Below are the code and all the weights of a small trained network. Each question names an input and a class and asks about switching units off, where a switched-off unit gives its printed mean instead of its output.

import numpy as np


def w(rows, s, z=0):
    codes = np.array(rows[::2]) - 128.0
    scale = np.full(codes.shape[1], s)
    scale[-1] = z or s
    return codes * scale


def norm(h):
    return h / np.sqrt((h * h).mean(-1, keepdims=True) + 1e-5)


def f(y):
    return y / 2 * (1 + np.tanh(0.7978845608 * (y + 0.044715 * y**3)))


def log_softmax(a):
    a = a - a.max(-1, keepdims=True)
    return a - np.log(np.exp(a).sum(-1, keepdims=True))


def net(x, mask):
    res = np.array(x, float).reshape(1, 5) / 4 @ E
    u = 0
    for l in range(3):
        y = f(norm(res) @ A[l][:, :-1].T + A[l][:, -1])
        res = res + np.where(mask[u : u + 4], y, B[l][:, -1]) @ B[l][:, :-1]
        u += 4
    return log_softmax(norm(res)[-1] @ U[:, :-1].T + U[:, -1])


A, B = {}, {}
E = w([
[198,184,144,130,167,139],'x0',
[103,181,140,93,153,215],'x1',
[105,146,82,82,41,213],'x2',
[81,133,124,244,169,121],'x3',
[64,143,159,79,182,253],'x4',
],0.0082)
A[0] = w([
[242,118,63,129,91,174,40],'L0N0',
[255,128,59,85,99,76,125],'L0N1',
[53,127,135,187,234,160,68],'L0N2',
[64,168,34,142,182,186,254],'L0N3',
],0.006,0.0029)
B[0] = w([
[102,193,65,113,130,10,137],'L0N0',
[185,119,109,117,116,126,198],'L0N1',
[162,144,146,118,92,26,196],'L0N2',
[81,129,174,120,111,104,253],'L0N3',
],0.012,0.0039)
A[1] = w([
[45,199,52,15,80,75,113],'L1N0',
[174,35,150,186,190,125,129],'L1N1',
[109,95,168,235,182,106,253],'L1N2',
[202,142,167,2,185,69,97],'L1N3',
],0.0063,0.0025)
B[1] = w([
[211,131,159,136,36,116,212],'L1N0',
[57,169,203,219,121,174,171],'L1N1',
[3,38,207,120,70,124,252],'L1N2',
[173,58,151,102,184,222,213],'L1N3',
],0.0072,0.0041)
A[2] = w([
[44,97,38,119,130,89,103],'L2N0',
[173,72,198,31,177,140,198],'L2N1',
[175,80,254,114,109,161,205],'L2N2',
[128,190,131,170,62,174,7],'L2N3',
],0.009,0.0018)
B[2] = w([
[153,159,168,120,204,105,152],'L2N0',
[124,164,86,170,252,105,230],'L2N1',
[111,162,80,114,156,149,253],'L2N2',
[163,180,102,114,66,233,149],'L2N3',
],0.014,0.0059)
U = w([
[47,65,246,224,97,78,154],'0',
[221,72,25,99,64,73,8],'1',
[142,133,82,121,213,155,189],'2',
[15,136,126,120,174,131,71],'3',
[89,138,139,90,63,239,191],'4',
],0.012,0.0017)

Each question gives the input, the list of numbers given to net, and the class t.
The units are the neurons (one row each of A and B). Each row of codes is followed by its name. A weight is (code - 128) times the scale printed after its matrix; where a second scale follows, it is the last column's (A, B and U).
mask holds one flag per neuron, layer by layer. A switched-off neuron (its flag False) gives its mean, the last column of its row in B, instead of its output. The means were averaged over made-up inputs and are rounded, as every weight is.
A unit's drop is (log p(t) with every unit on - log p(t) with that unit switched off) / (log p(t) with every unit on - log p(t) with every unit switched off).
The circuit of an input: a set's keep is (log p(t) with only the set's units on - log p(t) with every unit switched off) / (log p(t) with every unit on - log p(t) with every unit switched off). Starting from all 12 units, units are removed one at a time, each time the one whose removal leaves the highest keep (on an exact tie, the one counted first), for as long as the keep stays at least 0.8.
circuit, biggest first: the units of the circuit, biggest drop first
k most important neurons: the k neurons with the biggest drops, biggest first
top k neurons in layer l: the k neurons of layer l with the biggest drops, biggest first
input [3,-8,-6,-6,-2], class 2: circuit, biggest first	(L2N1 L1N3)
input [4,-6,5,-5,4], class 1: circuit, biggest first	(L0N0 L1N0)
input [-8,2,2,-7,-2], class 1: circuit, biggest first	(L1N0 L1N2)
input [0,-3,8,-6,2], class 1: circuit, biggest first	(L0N0 L1N0)
input [0,4,2,-7,8], class 2: circuit, biggest first	(L2N1)
input [6,4,8,-5,-5], class 1: 2 most important neurons	(L0N0 L0N1)
input [-3,1,-6,8,7], class 0: 2 most important neurons	(L0N2 L2N1)
input [0,4,6,-3,-5], class 1: top 2 neurons in layer 1	(L1N1 L1N2)
input [3,0,4,-5,-1], class 1: 2 most important neurons	(L0N0 L1N0)
input [2,-6,-8,-4,-4], class 2: top 2 neurons in layer 1	(L1N3 L1N0)
